Below are the code and all the weights of a small trained network. Each question names an input and a class and asks about switching units off, where a switched-off unit gives its printed mean instead of its output.

import numpy as np


def w(rows, s, z=0):
    codes = np.array(rows[::2]) - 128.0
    scale = np.full(codes.shape[1], s)
    scale[-1] = z or s
    return codes * scale


def norm(h):
    return h / np.sqrt((h * h).mean(-1, keepdims=True) + 1e-5)


def f(y):
    return np.maximum(y, 0)


def log_softmax(a):
    a = a - a.max(-1, keepdims=True)
    return a - np.log(np.exp(a).sum(-1, keepdims=True))


def net(x, mask):
    res = np.array(x, float).reshape(1, 8) / 4 @ E
    u = 0
    for l in range(3):
        y = f(norm(res) @ A[l][:, :-1].T + A[l][:, -1])
        res = res + np.where(mask[u : u + 8], y, B[l][:, -1]) @ B[l][:, :-1]
        u += 8
    return log_softmax(norm(res)[-1] @ U[:, :-1].T + U[:, -1])


A, B = {}, {}
E = w([
[204,105,178,69,59,227,191,200],'x0',
[131,132,133,125,136,120,130,141],'x1',
[3,48,170,207,150,172,206,117],'x2',
[110,125,123,51,173,190,148,101],'x3',
[163,25,41,147,181,137,72,176],'x4',
[117,115,122,127,100,159,110,95],'x5',
[129,131,118,133,134,115,141,131],'x6',
[142,147,142,126,170,82,153,176],'x7',
],0.0056)
A[0] = w([
[76,98,120,117,185,111,108,104,98],'0.n1',
[99,136,169,194,68,116,100,193,38],'0.n2',
[78,136,128,30,192,143,149,135,234],'0.n3',
[144,188,255,128,64,73,148,61,87],'0.n4',
[176,148,156,83,110,124,146,176,170],'0.n5',
[173,142,150,194,77,62,112,162,77],'0.n6',
[177,115,136,126,126,157,163,123,161],'0.n7',
[149,134,68,98,110,139,92,137,250],'0.n8',
],0.0089,0.0015)
B[0] = w([
[122,86,201,106,99,126,110,125,184],'0.n1',
[51,106,67,59,98,210,68,127,175],'0.n2',
[58,126,2,153,106,140,88,181,207],'0.n3',
[115,126,168,101,212,170,126,105,255],'0.n4',
[117,108,122,141,131,39,160,89,202],'0.n5',
[68,124,20,115,115,184,145,113,187],'0.n6',
[67,110,89,149,118,129,105,85,176],'0.n7',
[114,153,177,176,96,157,115,83,186],'0.n8',
],0.0084,0.007)
A[1] = w([
[58,115,159,172,25,210,59,26,139],'1.n1',
[174,52,140,55,52,202,244,176,249],'1.n2',
[203,180,153,97,116,119,88,140,47],'1.n3',
[94,47,114,137,149,139,171,90,213],'1.n4',
[194,151,118,65,180,166,86,61,193],'1.n5',
[118,125,78,248,147,146,108,204,174],'1.n6',
[203,160,97,2,150,155,102,136,92],'1.n7',
[114,192,136,93,77,154,137,147,51],'1.n8',
],0.0066,0.0014)
B[1] = w([
[156,110,125,58,143,69,159,220,255],'1.n1',
[80,59,191,114,210,7,74,63,177],'1.n2',
[237,179,77,169,97,168,54,34,135],'1.n3',
[253,253,88,198,79,70,169,143,202],'1.n4',
[154,188,126,221,135,77,156,184,167],'1.n5',
[130,157,153,71,221,204,115,117,171],'1.n6',
[57,132,131,199,58,176,133,120,148],'1.n7',
[97,69,18,136,156,162,96,104,142],'1.n8',
],0.007,0.0099)
A[2] = w([
[90,166,216,90,167,179,132,123,173],'2.n1',
[83,98,237,161,209,166,99,152,136],'2.n2',
[132,238,151,169,223,29,42,86,249],'2.n3',
[101,118,125,198,239,135,207,215,178],'2.n4',
[43,25,241,131,115,151,147,249,57],'2.n5',
[104,76,158,254,109,188,206,137,123],'2.n6',
[222,30,124,227,165,163,56,190,122],'2.n7',
[168,139,141,110,194,161,112,173,143],'2.n8',
],0.0064,0.0021)
B[2] = w([
[158,116,92,118,192,242,128,178,176],'2.n1',
[186,106,140,135,123,114,119,91,169],'2.n2',
[163,26,159,120,88,113,165,147,254],'2.n3',
[212,123,171,84,22,149,66,158,242],'2.n4',
[170,214,28,197,111,49,61,83,188],'2.n5',
[161,186,60,199,51,160,52,36,143],'2.n6',
[15,244,232,98,189,194,254,95,177],'2.n7',
[175,216,126,56,92,168,222,118,156],'2.n8',
],0.006,0.0075)
U = w([
[201,170,89,200,73,125,69,69,25],'0',
[5,88,65,101,122,161,84,147,103],'1',
[109,146,202,123,215,181,169,74,124],'2',
[155,117,123,93,114,100,136,154,217],'3',
[146,120,129,86,106,100,131,161,166],'4',
[103,12,171,125,152,59,92,81,3],'5',
[164,114,102,123,130,120,147,151,222],'6',
[154,115,106,116,122,116,149,161,96],'7',
],0.012,0.0023)

Each question gives the input, the list of numbers given to net, and the class t.
The units are the neurons (one row each of A and B). Each row of codes is followed by its name. A weight is (code - 128) times the scale printed after its matrix; where a second scale follows, it is the last column's (A, B and U).
mask holds one flag per neuron, layer by layer. A switched-off neuron (its flag False) gives its mean, the last column of its row in B, instead of its output. The means were averaged over made-up inputs and are rounded, as every weight is.
A unit's drop is (log p(t) with every unit on - log p(t) with that unit switched off) / (log p(t) with every unit on - log p(t) with every unit switched off).
The circuit of an input: a set's keep is (log p(t) with only the set's units on - log p(t) with every unit switched off) / (log p(t) with every unit on - log p(t) with every unit switched off). Starting from the 12 units with the biggest drops (on a tie, the unit counted first), units are removed one at a time, each time the one whose removal leaves the highest keep (on an exact tie, the one counted first), for as long as the keep stays at least 0.8.
units of the circuit, in order: the units of the circuit, biggest drop first
most important unit: the unit with the biggest drop
k most important neurons: the k neurons with the biggest drops, biggest first
top k neurons in layer l: the k neurons of layer l with the biggest drops, biggest first
input [-1,3,3,-6,8,-3,1,8], class 2: units of the circuit, in order => [2.n7 1.n1]
input [8,-6,6,1,6,-4,6,-6], class 5: units of the circuit, in order => [1.n2]
input [5,-8,-6,8,8,1,4,-5], class 1: 3 most important neurons => [0.n4 1.n7 0.n3]
input [-4,5,4,5,8,8,-7,-6], class 2: units of the circuit, in order => [2.n7 1.n4 0.n2 0.n6]
input [7,5,8,4,6,-5,0,-4], class 0: units of the circuit, in order => [2.n5 2.n6]
input [-4,-3,-4,8,-8,-8,-8,7], class 1: 2 most important neurons => [0.n3 1.n4]
input [8,4,-2,-4,3,6,7,7], class 5: 2 most important neurons => [1.n2 0.n3]
input [-7,2,-5,-3,-1,0,7,-7], class 4: top 2 neurons in layer 1 => [1.n2 1.n1]
input [3,-3,-6,8,3,-5,-6,-8], class 1: units of the circuit, in order => [1.n4 1.n7]
input [-7,-1,-3,-7,-1,2,5,-1], class 1: units of the circuit, in order => [0.n6 1.n4]
input [-6,5,-5,-1,5,5,5,-5], class 5: 2 most important neurons => [1.n4 2.n3]
input [-7,-5,4,-5,8,-8,1,-4], class 2: units of the circuit, in order => [2.n7 1.n6 0.n5 0.n3]
input [7,6,-3,3,8,-4,-3,5], class 2: 2 most important neurons => [2.n7 1.n1]
input [-7,-6,-6,-5,-4,-6,3,-2], class 5: units of the circuit, in order => [1.n4 2.n3]
input [-8,-4,-3,-8,-2,1,-8,7], class 1: units of the circuit, in order => [0.n6 1.n4]
input [5,5,7,-2,8,-2,-4,6], class 2: 3 most important neurons => [2.n7 1.n6 1.n1]
input [7,1,6,-7,5,-7,-5,-7], class 1: most important neuron => [0.n2]
input [7,0,6,-8,-2,3,4,-3], class 1: 4 most important neurons => [0.n2 1.n5 0.n6 2.n3]
input [7,4,5,-2,6,-1,5,-3], class 5: 3 most important neurons => [1.n2 0.n3 0.n4]
input [-8,-8,3,4,2,-3,-5,-7], class 5: most important unit => 0.n1
input [7,-3,8,-3,3,0,4,-2], class 0: 2 most important neurons => [2.n5 1.n4]
